Here is a tiny trained network, its code and every weight. The questions are about switching its units off for an input and a class, where a switched-off unit gives its printed mean instead of its output.

import numpy as np


def w(rows, s, z=0):
    codes = np.array(rows[::2]) - 128.0
    scale = np.full(codes.shape[1], s)
    scale[-1] = z or s
    return codes * scale


def norm(h):
    return h / np.sqrt((h * h).mean(-1, keepdims=True) + 1e-5)


def f(y):
    return y / 2 * (1 + np.tanh(0.7978845608 * (y + 0.044715 * y**3)))


def log_softmax(a):
    a = a - a.max(-1, keepdims=True)
    return a - np.log(np.exp(a).sum(-1, keepdims=True))


def net(x, mask):
    res = np.array(x, float).reshape(1, 7) / 4 @ E
    u = 0
    for l in range(3):
        y = f(norm(res) @ A[l][:, :-1].T + A[l][:, -1])
        res = res + np.where(mask[u : u + 12], y, B[l][:, -1]) @ B[l][:, :-1]
        u += 12
    return log_softmax(norm(res)[-1] @ U[:, :-1].T + U[:, -1])


A, B = {}, {}
E = w([
[171,85,110,109,186,84,191,3],'x0',
[130,128,132,123,135,133,133,134],'x1',
[241,167,112,112,17,104,206,156],'x2',
[129,128,131,127,131,124,129,132],'x3',
[125,136,127,116,131,137,132,126],'x4',
[129,253,85,253,204,116,177,151],'x5',
[121,136,129,112,133,125,135,134],'x6',
],0.016)
A[0] = w([
[91,144,93,124,91,172,3,255,50],'L0N1',
[86,187,175,209,214,158,124,118,94],'L0N2',
[5,77,134,157,183,133,111,131,6],'L0N3',
[157,175,142,125,114,202,89,186,84],'L0N4',
[21,13,180,61,144,155,76,110,106],'L0N5',
[117,84,66,134,134,69,143,59,48],'L0N6',
[54,161,166,106,74,223,37,231,74],'L0N7',
[119,61,128,96,101,169,125,120,38],'L0N8',
[180,52,118,81,229,116,146,11,80],'L0N9',
[157,86,81,131,143,168,164,176,104],'L0N10',
[193,89,128,74,55,152,135,149,130],'L0N11',
[55,93,140,148,202,133,63,131,13],'L0N12',
],0.0097,0.012)
B[0] = w([
[87,47,252,205,141,80,224,139,198],'L0N1',
[144,159,35,82,132,107,95,139,204],'L0N2',
[105,142,127,86,192,232,100,109,152],'L0N3',
[98,114,111,132,109,76,162,91,153],'L0N4',
[172,117,7,102,136,138,76,159,254],'L0N5',
[102,138,172,129,142,117,156,126,134],'L0N6',
[35,74,130,152,103,77,214,106,221],'L0N7',
[129,117,103,95,144,84,119,160,136],'L0N8',
[59,74,188,166,134,106,200,108,210],'L0N9',
[143,136,110,151,109,147,146,133,120],'L0N10',
[169,145,88,74,99,114,91,141,203],'L0N11',
[88,136,97,100,175,201,93,101,154],'L0N12',
],0.012,0.0096)
A[1] = w([
[111,133,246,164,95,173,101,210,78],'L1N1',
[142,129,101,92,158,140,143,81,69],'L1N2',
[161,76,98,104,174,100,183,43,59],'L1N3',
[253,174,155,112,34,79,130,170,2],'L1N4',
[130,136,170,93,119,80,162,149,34],'L1N5',
[169,127,122,121,83,178,157,129,46],'L1N6',
[170,103,143,142,159,139,139,171,80],'L1N7',
[119,139,148,133,116,139,118,104,42],'L1N8',
[137,131,183,132,140,164,116,106,70],'L1N9',
[126,109,141,133,135,162,197,15,21],'L1N10',
[85,82,254,167,119,110,222,63,55],'L1N11',
[84,72,93,131,173,93,101,136,81],'L1N12',
],0.012,0.0068)
B[1] = w([
[46,43,112,174,102,64,183,146,150],'L1N1',
[98,154,197,125,103,113,113,183,148],'L1N2',
[54,122,162,164,83,103,180,198,217],'L1N3',
[136,233,179,106,73,231,198,4,231],'L1N4',
[128,134,152,86,211,142,152,126,132],'L1N5',
[173,101,142,156,112,151,130,60,136],'L1N6',
[127,104,107,145,143,119,129,78,108],'L1N7',
[79,100,85,85,211,146,102,100,103],'L1N8',
[106,80,42,153,169,148,125,64,106],'L1N9',
[72,83,152,178,89,124,140,190,165],'L1N10',
[44,68,125,140,168,63,184,187,253],'L1N11',
[181,175,252,145,107,174,157,91,237],'L1N12',
],0.011,0.0066)
A[2] = w([
[144,201,85,187,140,126,148,146,67],'L2N1',
[188,59,118,60,82,108,67,128,30],'L2N2',
[128,107,129,105,129,95,104,114,99],'L2N3',
[130,126,127,128,141,58,126,65,52],'L2N4',
[68,124,142,131,171,148,78,88,5],'L2N5',
[158,197,63,196,179,114,111,144,17],'L2N6',
[143,103,101,113,174,86,189,105,26],'L2N7',
[147,97,104,99,115,106,105,127,3],'L2N8',
[138,194,73,159,144,97,119,154,99],'L2N9',
[54,95,131,118,243,185,3,120,68],'L2N10',
[136,52,137,38,55,127,55,118,69],'L2N11',
[106,133,136,142,101,138,133,142,32],'L2N12',
],0.015,0.0049)
B[2] = w([
[89,82,144,73,178,121,81,126,201],'L2N1',
[125,138,88,138,227,130,70,134,206],'L2N2',
[123,169,118,104,145,127,126,147,137],'L2N3',
[105,166,118,119,121,91,124,159,125],'L2N4',
[149,129,127,88,68,134,158,102,169],'L2N5',
[149,75,111,91,184,124,47,134,196],'L2N6',
[105,107,158,165,109,143,110,150,149],'L2N7',
[125,128,150,127,138,140,94,118,139],'L2N8',
[148,63,138,134,174,164,85,164,184],'L2N9',
[221,210,136,116,4,152,216,55,254],'L2N10',
[121,136,110,192,226,112,51,174,248],'L2N11',
[130,91,142,121,150,126,144,106,127],'L2N12',
],0.015,0.0098)
U = w([
[39,92,177,163,87,69,199,159,211],'0',
[207,200,146,89,45,179,167,59,9],'1',
[151,124,118,109,196,124,8,131,178],'2',
],0.017,0.0011)

Each question gives the input, the list of numbers given to net, and the class t.
The units are the neurons (one row each of A and B). Each row of codes is followed by its name. A weight is (code - 128) times the scale printed after its matrix; where a second scale follows, it is the last column's (A, B and U).
mask holds one flag per neuron, layer by layer. A switched-off neuron (its flag False) gives its mean, the last column of its row in B, instead of its output. The means were averaged over made-up inputs and are rounded, as every weight is.
A unit's drop is (log p(t) with every unit on - log p(t) with that unit switched off) / (log p(t) with every unit on - log p(t) with every unit switched off).
The circuit of an input: a set's keep is (log p(t) with only the set's units on - log p(t) with every unit switched off) / (log p(t) with every unit on - log p(t) with every unit switched off). Starting from the 12 units with the biggest drops (on a tie, the unit counted first), units are removed one at a time, each time the one whose removal leaves the highest keep (on an exact tie, the one counted first), for as long as the keep stays at least 0.8.
circuit, biggest first: the units of the circuit, biggest drop first
unit that matters most: the unit with the biggest drop
top k neurons: the k neurons with the biggest drops, biggest first
top k neurons in layer l: the k neurons of layer l with the biggest drops, biggest first
drop of u: that unit's drop, to one decimal
input [8,-6,-8,8,-5,-8,-1], class 0: circuit, biggest first -> [L0N9]
input [6,6,-4,-6,1,-6,4], class 0: top 3 neurons -> [L0N9; L1N3; L0N2]
input [7,4,-7,6,5,-4,-7], class 0: top 2 neurons in layer 1 -> [L1N3; L1N10]
input [0,2,5,-3,-2,-7,-3], class 2: top 3 neurons -> [L2N11; L2N10; L2N2]
input [5,-2,-6,-6,3,-6,3], class 1: circuit, biggest first -> [L2N10; L0N7]
input [4,-7,7,7,6,8,-6], class 2: circuit, biggest first -> [L2N1; L2N6]
input [6,-4,4,-2,-8,-7,2], class 2: top 3 neurons -> [L0N11; L0N1; L0N7]
input [-6,3,-6,-7,-6,-6,-7], class 0: top 4 neurons in layer 0 -> [L0N1; L0N7; L0N2; L0N11]
input [5,6,3,8,-2,-5,-1], class 0: top 4 neurons -> [L0N9; L1N3; L0N2; L0N5]
input [-7,7,-7,-5,7,6,-4], class 0: top 4 neurons -> [L0N1; L0N5; L0N7; L0N11]
input [1,-6,6,2,-8,-7,8], class 2: top 4 neurons -> [L2N11; L2N10; L2N2; L1N12]
input [-8,-2,-8,8,-2,3,4], class 0: top 2 neurons -> [L0N1; L0N7]
input [8,1,4,6,-7,-7,-8], class 0: top 2 neurons -> [L0N9; L1N3]
input [5,3,-7,4,-6,7,4], class 1: top 2 neurons in layer 2 -> [L2N10; L2N11]
input [5,-3,5,-3,7,1,-3], class 0: unit that matters most -> L0N5
input [-2,6,-7,5,6,6,-2], class 1: drop of L2N10 -> 1.1
input [-1,0,-8,-3,-5,7,4], class 1: drop of L2N10 -> 1.1
input [-3,-3,-8,2,-2,4,-3], class 1: drop of L2N10 -> 0.4
